Moves between points:
z856: li>z485, bu>z481, zo>z941, de>z26, ka>z20, fe>z40
z400: li>., bu>z192, zo>z453, de>z208, ka>z652, fe>.
z40: li>z530, bu>z26, zo>z639, de>z856, ka>z501, fe>.
z160: li>., bu>z602, zo>z400, de>z926, ka>z568, fe>.
z687: li>z974, bu>., zo>z960, de>., ka>z785, fe>z176
z547: li>z211, bu>., zo>z701, de>z864, ka>z306, fe>z650
z832: li>z568, bu>z212, zo>z308, de>z232, ka>z298, fe>.
z965: li>., bu>., zo>z211, de>z946, ka>z550, fe>z502
z639: li>z28, bu>z307, zo>z451, de>z941, ka>z358, fe>.
z838: li>z887, bu>., zo>z974, de>., ka>z139, fe>z225
z504: li>z550, bu>., zo>z306, de>z974, ka>z554, fe>z987
z354: li>z832, bu>z402, zo>z501, de>z964, ka>z229, fe>.
z785: li>z975, bu>., zo>z659, de>., ka>z687, fe>z307
z925: li>z238, bu>., zo>z477, de>., ka>z864, fe>z306
z307: li>z554, bu>., zo>z740, de>z785, ka>z176, fe>z941
z652: li>., bu>z9, zo>z873, de>z462, ka>z400, fe>.
z139: li>z761, bu>., zo>z975, de>., ka>z838, fe>z572
z176: li>z504, bu>., zo>z899, de>z687, ka>z307, fe>z321
z961: li>z838, bu>., zo>z687, de>., ka>z481, fe>z978
z863: li>z450, bu>z563, zo>z856, de>z377, ka>z964, fe>z229
z444: li>z759, bu>z925, zo>z232, de>z306, ka>z650, fe>z6
z486: li>., bu>z953, zo>z926, de>z211, ka>z759, fe>z593
z563: li>z236, bu>., zo>z481, de>., ka>z909, fe>z377
z485: li>z208, bu>z139, zo>z670, de>z572, ka>z997, fe>z530
z997: li>z462, bu>z838, zo>z987, de>z225, ka>z485, fe>z308
z224: li>., bu>., zo>z761, de>., ka>z600, fe>z602
z909: li>z477, bu>., zo>z961, de>., ka>z563, fe>z402
z761: li>., bu>., zo>z946, de>., ka>z887, fe>z192
z975: li>z946, bu>., zo>z864, de>., ka>z974, fe>z554
z298: li>z160, bu>z701, zo>z530, de>z450, ka>z832, fe>.
z358: li>z980, bu>z176, zo>z282, de>z321, ka>z639, fe>.
z600: li>., bu>., zo>z887, de>., ka>z224, fe>z577
z864: li>z953, bu>., zo>z236, de>., ka>z925, fe>z547
z208: li>., bu>z761, zo>z502, de>z192, ka>z462, fe>z400
z211: li>., bu>., zo>z602, de>z953, ka>z163, fe>z486
z236: li>z224, bu>., zo>z139, de>., ka>z477, fe>z701
z282: li>z6, bu>z899, zo>z354, de>z65, ka>z451, fe>.
z163: li>., bu>., zo>z577, de>z238, ka>z211, fe>z759
z28: li>z453, bu>z554, zo>z688, de>z670, ka>z980, fe>.
z9: li>., bu>., zo>z550, de>z887, ka>z192, fe>z462
z238: li>., bu>., zo>z600, de>., ka>z953, fe>z163
z593: li>., bu>z211, zo>z160, de>z486, ka>z467, fe>.
z926: li>., bu>z224, zo>z208, de>z602, ka>z190, fe>z160
z232: li>z190, bu>z477, zo>z997, de>z212, ka>z450, fe>z832
z530: li>z400, bu>z572, zo>z28, de>z485, ka>z308, fe>.
z6: li>z467, bu>z306, zo>z832, de>z444, ka>z688, fe>.
z978: li>z225, bu>., zo>z176, de>z961, ka>z26, fe>z20
z670: li>z502, bu>z975, zo>z650, de>z554, ka>z987, fe>z28
z450: li>z926, bu>z236, zo>z485, de>z701, ka>z232, fe>z298
z659: li>z864, bu>., zo>z563, de>., ka>z960, fe>z740
z308: li>z652, bu>z225, zo>z980, de>z997, ka>z530, fe>.
z650: li>z486, bu>z864, zo>z450, de>z547, ka>z444, fe>z688
z451: li>z688, bu>z740, zo>z229, de>z962, ka>z282, fe>.
z962: li>z650, bu>z659, zo>z863, de>z740, ka>z65, fe>z451
z873: li>., bu>z550, zo>z467, de>z460, ka>z453, fe>.
z306: li>z163, bu>., zo>z212, de>z925, ka>z547, fe>z444
z572: li>z192, bu>., zo>z554, de>z139, ka>z225, fe>z485
z229: li>z298, bu>z377, zo>z40, de>z863, ka>z354, fe>.
z467: li>., bu>z163, zo>z568, de>z759, ka>z593, fe>.
z377: li>z701, bu>., zo>z26, de>z563, ka>z402, fe>z863
z321: li>z987, bu>z687, zo>z65, de>z176, ka>z941, fe>z358
z987: li>z460, bu>z974, zo>z444, de>z504, ka>z670, fe>z980
z953: li>., bu>., zo>z224, de>., ka>z238, fe>z211
z190: li>., bu>z600, zo>z462, de>z577, ka>z926, fe>z568
z550: li>., bu>., zo>z163, de>z382, ka>z965, fe>z460
z964: li>z232, bu>z909, zo>z20, de>z402, ka>z863, fe>z354
z688: li>z593, bu>z547, zo>z298, de>z650, ka>z6, fe>.
z402: li>z212, bu>., zo>z978, de>z909, ka>z377, fe>z964
z759: li>., bu>z238, zo>z190, de>z163, ka>z486, fe>z467
z554: li>z965, bu>., zo>z547, de>z975, ka>z504, fe>z670
z192: li>., bu>., zo>z965, de>z761, ka>z9, fe>z208
z602: li>., bu>., zo>z192, de>z224, ka>z577, fe>z926
z502: li>., bu>z946, zo>z486, de>z965, ka>z460, fe>z453
z887: li>., bu>., zo>z382, de>., ka>z761, fe>z9
z382: li>., bu>., zo>z238, de>., ka>z946, fe>z550
z460: li>., bu>z382, zo>z759, de>z550, ka>z502, fe>z873
z740: li>z547, bu>., zo>z377, de>z659, ka>z899, fe>z962
z577: li>., bu>., zo>z9, de>z600, ka>z602, fe>z190
z453: li>., bu>z965, zo>z593, de>z502, ka>z873, fe>.
z212: li>z577, bu>., zo>z225, de>z477, ka>z701, fe>z232
z481: li>z139, bu>., zo>z785, de>., ka>z961, fe>z26
z26: li>z572, bu>., zo>z307, de>z481, ka>z978, fe>z856
z960: li>z925, bu>., zo>z909, de>., ka>z659, fe>z899
z225: li>z9, bu>., zo>z504, de>z838, ka>z572, fe>z997
z65: li>z444, bu>z960, zo>z964, de>z899, ka>z962, fe>z282
z20: li>z997, bu>z961, zo>z321, de>z978, ka>z856, fe>z501
z462: li>., bu>z887, zo>z460, de>z9, ka>z208, fe>z652
z899: li>z306, bu>., zo>z402, de>z960, ka>z740, fe>z65
z568: li>., bu>z577, zo>z652, de>z190, ka>z160, fe>.
z477: li>z600, bu>., zo>z838, de>., ka>z236, fe>z212
z946: li>., bu>., zo>z953, de>., ka>z382, fe>z965
z941: li>z670, bu>z785, zo>z962, de>z307, ka>z321, fe>z639
z701: li>z602, bu>., zo>z572, de>z236, ka>z212, fe>z450
z501: li>z308, bu>z978, zo>z358, de>z20, ka>z40, fe>.
z974: li>z382, bu>., zo>z925, de>., ka>z975, fe>z504
z980: li>z873, bu>z504, zo>z6, de>z987, ka>z28, fe>.

The rows follow the links: the fewer symbols apart two points are, the more alike their rows tend to be.

Each row is also shifted at random along 5 hidden directions that mean nothing.

Rows in random order:
Each row stands for one point.
v1: 62,18,-31,-13,12,11,66,10,-100,15,-3,20,-33,-5,-23,-4,36,-55,-46,1,31,-17,-27,-1,-4,-10,-8,-49,-64,35,41,36,14,-40,-66,61
v2: -102,4,-2,-31,6,-21,16,-27,-3,27,-25,43,-7,64,1,28,-1,-35,34,11,6,-20,-6,32,37,-10,-25,-10,7,-41,29,63,-43,14,5,-1
v3: -11,-10,5,4,24,-38,-37,-13,35,-53,39,-14,33,-12,20,48,-38,15,62,26,2,0,-6,-1,-4,57,11,89,51,24,-71,-23,-52,38,40,-27
v4: -20,1,2,-26,23,-13,-13,-32,-22,26,-22,28,-12,35,5,64,40,-34,20,-22,28,3,-37,43,11,-26,-6,32,3,10,-43,15,-50,36,-1,52
v5: -109,0,-13,-16,-28,7,13,-7,1,-66,-24,-59,25,-73,-38,-22,6,33,2,4,33,4,-17,-20,0,-36,7,-13,-33,31,77,-7,8,-73,-3,15
v6: 27,31,-2,7,-18,6,8,31,-7,-51,39,-6,-22,-34,22,13,18,-13,-18,34,-16,-36,10,-30,26,44,25,-4,-37,55,-15,-8,-54,-33,-39,-14
v7: -10,-21,7,-23,35,-12,45,-35,-20,23,-36,31,-3,58,-16,30,18,-43,39,-32,33,3,-49,26,-15,-20,-58,12,14,-21,11,34,-31,18,-8,21
v8: 4,35,-7,-52,54,-43,23,-11,74,-54,8,-42,35,-13,18,-1,-31,59,52,64,48,19,25,-41,58,63,64,17,39,-5,14,30,-37,15,53,-12
v9: -65,14,12,-36,-7,17,-77,-13,23,77,18,36,-38,64,76,48,2,-7,-12,-6,-62,24,57,17,25,32,40,-13,15,-37,-42,19,-26,90,39,0
v10: 37,-13,20,-2,21,-21,35,12,45,-8,-35,-16,-16,3,5,8,45,51,53,-40,17,-7,-43,5,5,-52,-31,26,14,-10,-27,-41,-57,3,26,-8
v11: -94,8,-2,53,64,-8,64,40,-87,3,50,35,-15,-10,-18,-16,-15,-54,-34,29,-16,-13,-29,-16,-79,85,-30,1,16,49,-59,-13,33,-1,-61,-24
v12: -7,-6,0,42,-6,10,-16,31,-4,-50,16,-42,-4,-71,-25,-22,21,9,-19,-11,-2,0,-7,-22,-40,-10,8,29,-19,64,-35,-63,6,-44,-26,10
v13: -4,-9,-22,-14,-9,-24,50,-16,40,-40,-28,-3,51,19,-12,-22,-47,26,63,17,25,-6,10,-5,26,10,-7,10,44,-41,53,39,0,-24,38,-36
v14: -61,21,-11,-15,20,-9,75,48,-4,-44,6,-21,-65,-42,2,10,74,28,-10,-3,27,-19,-30,-44,25,-27,33,-23,-69,69,17,-31,-48,-52,-40,35
v15: -76,19,-12,-6,36,-23,17,-16,-72,-9,2,14,-7,-37,-36,18,21,-41,-8,23,47,10,-15,10,-11,-5,17,9,-19,44,-14,8,13,-4,-32,68
v16: 79,-21,-7,33,-3,-15,31,15,-37,-54,11,6,-7,-51,-29,19,29,-25,15,-4,9,-32,-46,5,-22,-30,-29,31,-34,77,-32,-29,-57,-47,-44,21
v17: 42,6,7,-13,13,14,28,2,-52,38,-5,30,-47,4,-13,29,58,-30,-47,-28,10,9,-29,-1,-20,-27,-3,-20,-35,21,-5,11,8,5,-35,57
v18: -86,-25,5,12,-67,59,-98,-19,-15,58,30,31,-20,30,46,20,-6,-45,-59,-10,-72,-16,42,26,12,-8,-5,-28,-29,-28,-15,16,-14,21,-29,-9
v19: 32,-1,-14,-73,43,-1,-1,4,17,-61,21,7,-9,-30,9,55,18,14,25,22,39,16,-40,-28,4,19,6,34,-20,53,6,13,-77,0,0,38
v20: -106,50,-15,-33,37,-13,7,-6,-42,50,31,7,-18,16,12,-3,-18,-8,-36,53,12,30,39,-21,14,76,57,-34,-5,-18,-7,31,58,40,15,15
v21: 23,-13,4,-22,29,-13,-9,7,46,-41,-19,-44,38,-39,-15,-14,0,73,53,-2,34,34,-18,-16,-17,-15,16,35,28,-4,21,-32,3,-17,34,5
v22: -9,-4,2,13,67,-34,62,-2,-51,13,9,50,24,33,-21,-4,-39,-56,29,29,30,-9,-25,10,-31,64,-35,17,39,6,-12,58,18,29,-6,-5
v23: -12,21,-32,-39,65,-25,36,-21,-63,-6,35,52,24,14,-32,13,-46,-57,14,70,46,29,4,-5,-6,82,9,-4,18,11,45,81,23,12,-17,15
v24: 9,-11,-14,7,-16,28,-61,-30,-68,29,-10,-6,12,-16,-37,-5,-15,-32,-22,-16,16,24,6,35,-41,-42,-3,4,-3,2,-15,-9,85,25,4,41
v25: 46,-13,3,52,54,-32,64,29,-28,-63,24,-22,21,-49,-38,-10,-7,-5,34,3,39,-7,-68,-9,-51,12,-48,70,17,69,-51,-40,-8,-32,-14,12
v26: -15,26,1,-47,43,-50,37,-16,46,-35,12,14,-16,7,23,63,28,4,55,19,31,-15,-24,-5,55,25,17,48,9,22,-22,15,-104,21,14,12
v27: -139,5,-8,-21,23,-29,59,-31,-19,22,-59,30,3,15,-48,15,5,-6,37,-25,68,7,-32,22,4,-45,-18,7,16,-18,22,24,3,-2,18,33
v28: -116,-51,-6,12,-5,40,-40,-8,-71,5,11,21,26,-8,-17,-5,-32,-57,-15,-17,-23,18,-28,34,-70,-10,-58,9,13,16,4,15,46,-11,-38,8
v29: -26,-23,-28,-56,-49,42,-85,-39,-56,-9,6,24,16,-21,4,72,10,-65,-21,-10,13,10,15,45,28,-26,17,18,-56,27,9,41,-38,-1,-22,50
v30: 12,60,-23,41,3,-26,51,-2,-73,3,22,30,-9,0,-31,-6,11,-45,-25,42,32,-12,24,0,24,32,47,-20,-11,18,-28,19,49,-6,-23,24
v31: -54,50,2,-11,42,-35,14,8,-39,10,35,47,-46,-11,31,65,56,-43,-21,30,8,0,3,0,23,47,34,28,-19,68,-80,-14,-54,44,-25,40
v32: -94,-3,-4,-60,58,-15,-4,4,34,-40,-2,-37,26,-32,3,35,-5,54,53,-2,40,37,-34,-23,-25,34,0,58,24,24,-7,-12,-36,13,35,24
v33: 71,-29,-34,-21,15,18,-14,-32,-48,44,-33,-2,38,14,-35,-37,-64,-28,6,-10,29,40,3,25,-60,-10,-47,-10,42,-39,45,41,87,6,13,8
v34: 158,-20,-5,18,-52,-18,46,-7,25,-51,-25,13,33,9,-6,4,-34,-39,51,13,-31,-59,-17,10,44,-11,-40,4,3,2,55,33,-70,-59,-16,-45
v35: -65,-17,11,-33,37,-7,-3,2,45,-34,-1,-1,-13,-15,22,53,40,29,46,-14,21,6,-43,6,0,-9,-21,56,3,28,-43,-14,-85,15,8,2
v36: -83,-23,-9,20,-5,20,-39,20,-9,-53,63,3,23,-38,24,-2,-53,-1,-4,26,-30,7,4,-17,-36,63,-24,33,-11,51,-22,-12,-21,-20,-39,-32
v37: -20,9,12,-22,36,-2,-5,-12,24,62,-7,32,-36,79,47,35,2,4,3,-3,-12,7,1,4,19,37,-7,-18,24,-52,-16,20,-22,65,43,-18
v38: -120,23,-6,6,33,-41,11,-33,27,34,-23,8,6,39,2,36,2,10,32,7,28,-2,5,31,35,-4,24,37,37,-29,-55,1,-15,52,41,18
v39: -122,-61,20,-3,-43,6,-10,-7,38,-25,-39,4,30,6,0,16,5,5,45,-41,-3,-33,-41,38,9,-70,-70,14,-1,-11,20,5,-71,-44,3,-11
v40: 17,-9,-16,-29,40,9,4,-11,-57,5,5,36,-12,1,-22,48,23,-48,-5,-2,28,9,-32,13,-35,9,-18,17,-14,36,-17,23,-29,15,-40,46
v41: 16,27,-13,-70,37,13,-24,-17,-36,15,47,54,-2,28,31,58,-12,-47,6,45,9,17,16,15,12,80,15,5,-8,12,-4,65,-39,47,-23,44
v42: 48,-65,-3,68,-65,11,-5,16,-26,-59,30,27,43,-7,0,-2,-47,-69,7,2,-50,-65,-29,28,-23,-6,-83,30,-1,40,-9,12,-68,-65,-61,-51
v43: -3,-28,13,30,28,3,-61,-19,-38,21,2,13,31,6,-35,26,-23,-36,26,-25,-2,35,-36,56,-71,4,-40,62,56,17,-72,-31,25,49,16,14
v44: -1,1,3,23,6,-29,-22,-6,11,-63,47,-6,38,-29,-1,31,-44,-6,48,29,0,-6,-2,6,-5,40,-11,61,30,37,-53,-15,-43,3,5,-15
v45: 24,-28,19,9,-30,11,-18,4,53,-13,7,-6,25,38,58,-15,-52,-2,39,-19,-53,-13,-2,12,-12,11,-72,-9,33,-47,43,16,-58,-16,16,-67
v46: 56,2,2,-2,49,-51,45,-7,54,-26,-32,-24,29,-3,-24,3,11,54,64,-10,51,15,-27,-11,-6,-23,-7,53,43,-2,-18,-28,3,16,52,-7
v47: 154,9,4,11,-20,-49,-23,-60,-20,-4,-21,53,9,38,-25,81,-5,-66,46,10,19,-33,8,80,69,-11,-3,72,20,10,-72,41,-66,41,9,37
v48: -28,33,0,-30,45,-12,59,30,-11,-49,51,12,-22,-20,23,35,16,-9,-2,41,7,-7,-18,-46,3,76,-3,14,-33,61,1,4,-72,-8,-41,4
v49: -13,-35,9,-11,7,1,67,29,14,-29,-22,-28,-1,-9,7,-23,35,27,14,-38,-9,-19,-72,-17,-29,-37,-58,-29,-6,12,75,-18,-56,-63,-27,-25
v50: -35,-9,-6,22,34,-33,70,1,15,-44,-9,13,43,20,-13,-4,-56,-14,70,18,7,-18,-31,4,-7,29,-49,26,48,-20,7,27,-28,-15,8,-35
v51: 53,-13,-8,22,-81,26,-45,5,30,-58,25,1,28,-20,29,24,-27,-17,10,6,-48,-49,17,19,38,-15,-6,6,-28,19,5,21,-83,-37,-11,-38
v52: 65,-15,-11,-1,13,22,-30,1,-77,14,26,8,0,-30,-25,-25,-23,-31,-44,6,15,48,-3,-4,-72,28,-2,-12,-20,23,-6,9,89,9,-26,23
v53: 71,17,-11,-31,51,-13,57,34,3,-49,12,-25,-20,-50,1,18,57,38,6,4,34,-8,-52,-52,-26,12,7,16,-32,52,8,-28,-50,-28,-19,32
v54: -45,31,-18,0,13,-22,11,-21,-10,38,-9,29,21,52,-6,-16,-39,-25,12,25,17,-6,54,14,20,30,15,-17,17,-53,-3,48,46,40,10,-1
v55: 17,-10,3,-13,39,-39,33,-23,28,-45,-31,-19,24,-2,-25,19,-9,11,72,-4,42,-1,-40,24,12,-35,-14,63,34,-6,-14,-5,-26,2,39,2
v56: -28,-19,-6,-36,10,-27,27,-17,26,-24,-15,20,33,29,20,28,-27,-13,66,16,20,-28,-23,1,44,2,-31,13,7,-17,44,54,-82,-30,19,-16
v57: 33,36,-5,39,40,-55,95,-19,-24,40,-38,41,5,60,-45,-29,-16,-16,45,19,47,-16,0,16,26,9,-10,-3,47,-35,-9,33,44,1,13,-4
v58: -19,38,-12,-4,15,-16,-26,19,42,-64,34,-38,20,-39,19,3,-10,44,9,47,11,6,39,-34,27,63,64,36,20,19,-21,-18,-20,5,22,-11
v59: 67,40,-3,14,12,-2,35,6,-61,22,20,38,-49,3,1,25,21,-55,-39,23,12,-22,17,-1,22,34,25,-22,-35,29,-32,14,-7,-4,-50,25
v60: 0,-42,5,13,-8,14,-45,-30,17,45,-45,7,33,23,-31,-20,-27,-14,15,-43,0,17,-6,46,-33,-46,-41,8,44,-53,1,-3,57,32,33,-7
v61: -41,7,-9,16,-17,-40,30,0,-27,-73,-6,-10,20,-63,-71,7,20,-23,15,13,46,-43,-21,9,21,-40,6,51,-33,67,2,-2,-33,-57,-17,28
v62: 35,3,19,-32,57,-8,8,-21,12,61,-30,15,-30,35,13,35,40,21,0,-28,24,31,-29,8,-15,-27,-5,17,23,-34,-31,-5,-1,67,37,33
v63: -69,13,-14,43,-60,-13,-4,13,-5,-62,14,-6,13,-44,-24,-20,-17,-13,-12,36,1,-47,27,-7,47,-5,20,8,-45,55,21,-14,-11,-75,-21,-2
v64: -15,-34,12,4,8,19,-3,0,-32,88,-19,34,-37,43,7,2,33,-27,-31,-64,-33,-3,-39,23,-46,-46,-60,-33,10,-22,-11,-19,28,24,-22,10

Some points, each with its row:
z547 v24
z577 v44
z688 v60
z306 v5
z887 v48
z444 v21
z761 v31
z163 v25
z208 v47
z652 v56
z382 v16
z400 v2
z965 v40
z864 v52
z460 v35
z467 v55
z485 v9
z139 v59
z568 v50
z530 v37
z550 v19
z602 v23

Row, symbols taken left to right, then the row they reach:
v28 zo de: v11
v7 de zo fe zo: v38
v20 ka zo zo: v53
v27 ka ka de zo: v22
v12 ka ka zo: v63
v46 de zo ka: v54
v32 zo ka zo de: v41
v30 ka ka ka zo: v6
v39 de zo ka: v43
v51 fe ka ka: v34
v62 de zo: v33
v57 ka zo zo: v10

